Below are the code and all the weights of a small trained network. Each question names an input and a class and asks about switching units off, where a switched-off unit gives its printed mean instead of its output.

import numpy as np


def w(rows, s, z=0):
    codes = np.array(rows[::2]) - 128.0
    scale = np.full(codes.shape[1], s)
    scale[-1] = z or s
    return codes * scale


def f(y):
    return np.maximum(y, 0)


def log_softmax(a):
    a = a - a.max(-1, keepdims=True)
    return a - np.log(np.exp(a).sum(-1, keepdims=True))


def net(x, mask):
    res = np.array(x, float).reshape(1, 5) / 4 @ E
    y = f(res @ A[0][:, :-1].T + A[0][:, -1])
    res = res + np.where(mask, y, B[0][:, -1]) @ B[0][:, :-1]
    return log_softmax(res[-1] @ U[:, :-1].T + U[:, -1])


A, B = {}, {}
E = w([
[66,156,226,87,190,92,110,55,141,135,21],'x0',
[171,186,169,56,128,105,47,186,79,47,144],'x1',
[127,184,125,77,55,202,164,65,217,143,121],'x2',
[154,204,67,85,133,150,219,140,144,103,129],'x3',
[254,117,133,73,73,22,157,113,208,208,101],'x4',
],0.0069)
A[0] = w([
[70,150,131,140,166,149,133,124,97,105,131,206],'N1',
[144,76,110,168,105,111,173,98,178,201,107,206],'N2',
[108,101,118,170,134,145,106,156,103,120,147,164],'N3',
[152,117,83,134,141,89,141,250,79,121,148,219],'N4',
[135,148,193,87,147,84,93,119,119,123,84,168],'N5',
[124,124,139,140,151,117,111,157,85,112,115,250],'N6',
[110,142,140,103,90,164,125,66,177,130,117,192],'N7',
[184,160,90,91,88,139,155,124,155,128,156,135],'N8',
[108,108,131,173,131,147,90,176,81,104,172,110],'N9',
[166,126,95,119,123,113,145,178,110,121,148,92],'N10',
[129,102,113,165,122,135,100,193,95,101,192,144],'N11',
[146,137,187,100,150,75,86,117,119,132,77,158],'N12',
[80,150,118,132,141,150,147,105,131,127,113,145],'N13',
[85,148,125,151,157,171,145,117,111,97,126,137],'N14',
[86,150,142,118,173,144,138,91,121,110,102,169],'N15',
[163,177,99,89,84,129,158,155,151,110,165,130],'N16',
[169,166,110,84,98,146,140,124,144,124,142,152],'N17',
],0.011,0.0023)
B[0] = w([
[51,164,161,138,126,158,136,86,91,72,77,218],'N1',
[166,79,89,198,110,81,195,43,167,228,180,248],'N2',
[78,97,113,198,131,197,84,116,59,112,166,200],'N3',
[158,133,132,211,247,51,96,112,101,24,156,254],'N4',
[115,78,250,35,81,43,74,160,214,75,148,226],'N5',
[58,85,170,122,93,124,99,106,88,85,136,207],'N6',
[98,79,140,87,12,171,150,104,143,186,112,214],'N7',
[227,182,46,89,134,164,190,205,199,161,116,229],'N8',
[60,52,95,193,144,203,36,138,3,70,187,228],'N9',
[173,191,89,165,204,92,161,149,138,75,131,191],'N10',
[132,109,85,181,153,167,50,171,45,64,224,235],'N11',
[133,59,238,57,79,29,66,148,208,86,189,224],'N12',
[90,195,153,127,123,157,199,68,145,143,45,180],'N13',
[18,213,145,142,144,211,174,96,87,81,41,203],'N14',
[66,162,209,91,132,127,165,63,159,90,73,201],'N15',
[216,201,27,78,163,172,139,242,155,113,88,225],'N16',
[178,152,71,65,102,154,140,221,179,157,118,206],'N17',
],0.0059,0.0089)
U = w([
[156,168,72,53,51,217,157,191,167,179,93,115],'0',
[151,67,91,228,104,72,188,26,161,232,162,250],'1',
[43,193,166,135,138,172,177,67,111,90,3,84],'2',
[123,70,220,48,90,12,56,142,172,88,158,176],'3',
[92,82,99,213,159,179,36,147,24,68,202,114],'4',
[198,199,62,136,228,99,157,205,148,76,128,9],'5',
],0.0069,0.0011)

Each question gives the input, the list of numbers given to net, and the class t.
The units are the neurons (one row each of A and B). Each row of codes is followed by its name. A weight is (code - 128) times the scale printed after its matrix; where a second scale follows, it is the last column's (A, B and U).
mask holds one flag per neuron, in row order. A switched-off neuron (its flag False) gives its mean, the last column of its row in B, instead of its output. The means were averaged over made-up inputs and are rounded, as every weight is.
A unit's drop is (log p(t) with every unit on - log p(t) with that unit switched off) / (log p(t) with every unit on - log p(t) with every unit switched off).
The circuit of an input: a set's keep is (log p(t) with only the set's units on - log p(t) with every unit switched off) / (log p(t) with every unit on - log p(t) with every unit switched off). Starting from the 12 units with the biggest drops (on a tie, the unit counted first), units are removed one at a time, each time the one whose removal leaves the highest keep (on an exact tie, the one counted first), for as long as the keep stays at least 0.8.
units of the circuit, in order: the units of the circuit, biggest drop first
unit that matters most: the unit with the biggest drop
k most important neurons: the k neurons with the biggest drops, biggest first
drop when u is switched off: that unit's drop, to one decimal
input [-3,4,5,1,-4], class 0: unit that matters most : N4
input [1,-7,2,8,0], class 0: units of the circuit, in order : [N4 N8]
input [-4,-7,3,-3,-4], class 1: 2 most important neurons : [N2 N4]
input [-1,-6,5,-1,-4], class 2: units of the circuit, in order : [N14 N13]
input [3,7,3,6,4], class 0: units of the circuit, in order : [N4 N17]
input [-8,-8,5,3,7], class 0: 3 most important neurons : [N16 N8 N17]
input [3,6,4,4,-1], class 0: units of the circuit, in order : [N4 N17]
input [-2,2,3,5,-1], class 0: units of the circuit, in order : [N4 N17]
input [8,-3,5,-5,-1], class 3: 2 most important neurons : [N12 N5]
input [7,-4,8,-7,0], class 3: 2 most important neurons : [N5 N12]
input [-7,-6,8,0,-8], class 2: 2 most important neurons : [N14 N13]
input [3,-4,-3,4,2], class 1: drop when N2 is switched off : 0.1
input [-5,-6,6,-3,-1], class 1: drop when N2 is switched off : 0.9
input [1,-2,-1,-2,5], class 1: unit that matters most : N2
input [2,-3,-5,-4,1], class 3: drop when N9 is switched off : 0.1
